Below is a small trained network, with its code and all its weights. Each question gives an input and a target symbol and asks what happens when units are switched off, that is, made to give their printed mean instead of their output.

import numpy as np


def w(rows, s, z=0):
    codes = np.array(rows[::2]) - 128.0
    scale = np.full(codes.shape[1], s)
    scale[-1] = z or s
    return codes * scale


def norm(h):
    return h / np.sqrt((h * h).mean(-1, keepdims=True) + 1e-5)


def f(y):
    return y / 2 * (1 + np.tanh(0.7978845608 * (y + 0.044715 * y**3)))


def softmax(a):
    e = np.exp(a - a.max(-1, keepdims=True))
    return e / e.sum(-1, keepdims=True)


def log_softmax(a):
    a = a - a.max(-1, keepdims=True)
    return a - np.log(np.exp(a).sum(-1, keepdims=True))


def net(x, mask):
    ids = ['αβζλξπψ'.index(c) for c in x.split()]
    T = len(ids)
    res = E[ids] + P[:T]
    u = 0
    for l in range(3):
        q, k, v = (norm(res) @ M[l].T for M in (Q, K, V))
        z = softmax(np.where(np.tri(T) > 0, q @ k.T / 3**0.5, -1e9)) @ v
        res = res + np.where(mask[u], z, O[l][:, -1]) @ O[l][:, :-1]
        u += 1
        y = f(norm(res) @ A[l][:, :-1].T + A[l][:, -1])
        res = res + np.where(mask[u : u + 8], y, B[l][:, -1]) @ B[l][:, :-1]
        u += 8
    return log_softmax(norm(res)[-1] @ U[:, :-1].T + U[:, -1])


Q, K, V, O, A, B = {}, {}, {}, {}, {}, {}
E = w([
[253,96,163,55,161,187],'α',
[160,37,176,73,73,118],'β',
[25,219,158,212,128,144],'ζ',
[245,203,186,64,105,129],'λ',
[87,154,37,137,104,76],'ξ',
[116,153,20,57,126,112],'π',
[97,125,49,96,174,175],'ψ',
],0.00076)
P = w([
[147,143,37,179,2,235],'0',
[156,150,26,145,31,201],'1',
[134,148,42,129,70,181],'2',
[122,143,49,111,99,154],'3',
[108,149,57,94,119,139],'4',
[105,147,66,81,141,110],'5',
[94,150,85,64,162,82],'6',
[85,150,112,56,190,51],'7',
[79,144,158,46,228,56],'8',
],0.00065)
Q[0] = w([
[226,76,207,19,155,108],'L0H0',
[237,12,240,251,56,182],'L0H0',
[253,6,251,234,83,180],'L0H0',
],0.0041)
K[0] = w([
[60,229,221,254,60,201],'L0H0',
[183,99,46,182,7,231],'L0H0',
[173,123,57,202,4,224],'L0H0',
],0.0037)
V[0] = w([
[174,229,65,116,96,56],'L0H0',
[199,71,106,91,65,6],'L0H0',
[131,54,58,33,177,216],'L0H0',
],0.0013)
O[0] = w([
[99,44,151,158,173,187,254],'L0H0',
[131,131,62,210,250,190,170],'L0H0',
[194,40,157,247,124,42,246],'L0H0',
],0.0016,0.00077)
A[0] = w([
[143,93,166,207,127,190,23],'L0N0',
[130,136,113,137,137,144,1],'L0N1',
[109,96,127,97,199,67,185],'L0N2',
[67,219,167,122,175,110,165],'L0N3',
[176,178,68,241,192,123,39],'L0N4',
[129,142,129,135,74,96,251],'L0N5',
[26,255,135,174,64,122,249],'L0N6',
[151,135,161,33,94,138,104],'L0N7',
],0.0018,0.00083)
B[0] = w([
[130,127,59,75,124,33,24],'L0N0',
[110,170,99,126,108,105,33],'L0N1',
[100,89,124,204,76,212,239],'L0N2',
[139,62,49,94,118,155,88],'L0N3',
[107,245,237,113,117,182,85],'L0N4',
[140,83,195,143,180,174,253],'L0N5',
[194,8,120,121,175,160,234],'L0N6',
[132,206,209,169,131,125,143],'L0N7',
],0.0012,0.00049)
Q[1] = w([
[254,236,231,76,3,32],'L1H0',
[252,235,230,69,2,36],'L1H0',
[2,56,33,213,251,192],'L1H0',
],0.0042)
K[1] = w([
[175,135,100,197,8,240],'L1H0',
[172,135,102,196,7,235],'L1H0',
[100,141,146,53,253,17],'L1H0',
],0.0034)
V[1] = w([
[126,117,65,28,108,66],'L1H0',
[47,161,119,249,32,81],'L1H0',
[163,226,77,124,154,74],'L1H0',
],0.0015)
O[1] = w([
[172,143,218,208,177,202,144],'L1H0',
[153,92,165,45,254,135,188],'L1H0',
[83,25,232,145,80,207,1],'L1H0',
],0.0019,0.00084)
A[1] = w([
[125,56,102,154,125,87,211],'L1N0',
[163,138,198,120,14,28,2],'L1N1',
[130,158,254,3,72,110,125],'L1N2',
[72,105,136,78,165,119,111],'L1N3',
[176,130,112,126,85,151,167],'L1N4',
[128,133,116,68,143,123,148],'L1N5',
[234,210,211,92,169,121,89],'L1N6',
[144,143,155,143,123,172,13],'L1N7',
],0.0029,0.00095)
B[1] = w([
[121,202,239,55,66,156,251],'L1N0',
[142,139,31,110,252,195,101],'L1N1',
[47,230,8,109,106,133,139],'L1N2',
[222,102,65,99,59,247,147],'L1N3',
[6,92,193,93,213,70,169],'L1N4',
[89,101,29,36,68,195,166],'L1N5',
[65,41,115,192,27,201,108],'L1N6',
[126,81,44,202,190,89,68],'L1N7',
],0.0011,0.0014)
Q[2] = w([
[172,229,23,91,225,62],'L2H0',
[202,229,42,198,20,30],'L2H0',
[176,253,47,196,52,35],'L2H0',
],0.0036)
K[2] = w([
[186,225,112,43,153,62],'L2H0',
[252,120,95,51,24,146],'L2H0',
[239,152,70,37,17,113],'L2H0',
],0.0037)
V[2] = w([
[242,134,195,51,88,163],'L2H0',
[39,180,255,131,166,126],'L2H0',
[132,119,157,106,240,193],'L2H0',
],0.00084)
O[2] = w([
[41,165,93,210,163,110,239],'L2H0',
[155,73,12,88,90,149,2],'L2H0',
[181,134,113,161,2,81,168],'L2H0',
],0.00077)
A[2] = w([
[122,215,62,180,215,56,58],'L2N0',
[168,50,182,216,116,118,15],'L2N1',
[128,98,146,145,153,144,138],'L2N2',
[133,92,107,117,86,132,118],'L2N3',
[172,108,242,63,108,4,5],'L2N4',
[73,174,169,205,40,4,15],'L2N5',
[51,116,140,199,64,155,88],'L2N6',
[88,149,36,10,51,68,51],'L2N7',
],0.0036,0.0028)
B[2] = w([
[109,169,223,169,145,188,151],'L2N0',
[151,75,92,175,153,251,92],'L2N1',
[102,132,147,100,97,153,145],'L2N2',
[116,154,183,127,166,136,128],'L2N3',
[191,116,213,90,77,143,230],'L2N4',
[40,52,101,153,80,131,60],'L2N5',
[217,205,110,180,94,81,76],'L2N6',
[105,164,98,118,59,239,250],'L2N7',
],0.0025,0.0015)
U = w([
[4,21,19,10,252,4,197],'α',
[247,25,252,8,19,89,114],'β',
[17,248,6,5,6,251,225],'ζ',
[252,252,12,245,80,8,198],'λ',
[17,244,252,224,251,193,70],'ξ',
[6,34,87,247,4,54,41],'π',
[250,4,4,236,239,252,3],'ψ',
],0.0043,0.00068)

Each question gives the input, a string of symbols that net reads in full, and the target symbol t.
The units are the heads (3 rows each of Q, K, V and O) and the neurons (one row each of A and B). Each row of codes is followed by its name. A weight is (code - 128) times the scale printed after its matrix; where a second scale follows, it is the last column's (O, A, B and U).
mask holds one flag per unit, layer by layer, with each layer's heads first. A switched-off unit (its flag False) gives its mean, the last column of its rows in O or B, instead of its output. The means were averaged over made-up inputs and are rounded, as every weight is.
A unit's drop is (log p(t) with every unit on - log p(t) with that unit switched off) / (log p(t) with every unit on - log p(t) with every unit switched off).
The circuit of an input: a set's keep is (log p(t) with only the set's units on - log p(t) with every unit switched off) / (log p(t) with every unit on - log p(t) with every unit switched off). Starting from the 12 units with the biggest drops (on a tie, the unit counted first), units are removed one at a time, each time the one whose removal leaves the highest keep (on an exact tie, the one counted first), for as long as the keep stays at least 0.8.
units of the circuit, in order: the units of the circuit, biggest drop first
top k neurons: the k neurons with the biggest drops, biggest first
k most important neurons of layer l: the k neurons of layer l with the biggest drops, biggest first
input ζ ψ β β ξ, target ξ: units of the circuit, in order	L2N0
input β π ψ β λ β α ξ, target π: units of the circuit, in order	L1H0, L2N5
input β ξ ξ ξ β α ξ, target π: units of the circuit, in order	L1H0, L2N5, L1N1
input ψ β λ ζ α ζ ξ β ξ, target ξ: top 3 neurons	L2N0, L1N6, L1N4
input β β ζ ξ β α β ξ ζ, target α: 2 most important neurons of layer 2	L2N7, L2N4
input λ β ξ π ζ, target ψ: top 3 neurons	L1N2, L0N6, L2N1
input α β λ ξ, target λ: units of the circuit, in order	L1H0, L2N6, L0N2
input β ψ β π ξ ξ, target α: top 2 neurons	L2N7, L2N4
input ζ ξ β β β β β ζ ψ, target ζ: top 4 neurons	L0N2, L2N7, L1N1, L0N0
input β ξ ξ ξ β α ζ, target π: top 2 neurons	L2N5, L1N1
input ξ β β ζ β π β π π, target ψ: top 3 neurons	L1N2, L2N1, L1N4
input ψ α β α β ξ ψ, target α: top 2 neurons	L0N2, L1N2
input π λ ζ π β β ψ ξ, target β: units of the circuit, in order	L1N2, L1H0, L2N4, L2H0
input ξ ψ ξ ξ ψ π ψ α ψ, target π: top 2 neurons	L2N5, L0N2
input β α ξ ζ π λ ζ, target λ: most important neuron of layer 0	L0N0
input π β λ ξ ψ β π ζ ξ, target ζ: units of the circuit, in order	L2N7, L1N3
input λ α π, target π: top 4 neurons	L2N5, L1N1, L1N3, L1N6
input ξ β β β ψ α ζ, target π: units of the circuit, in order	L2N5, L0H0
input ξ β ξ β β β ξ ξ, target α: 2 most important neurons of layer 1	L1N2, L1N3
input β α π β β ξ π π, target ψ: top 3 neurons	L1N2, L2N1, L1N1
input π λ ξ ζ ξ ξ β α, target ζ: top 2 neurons	L1N2, L0N6
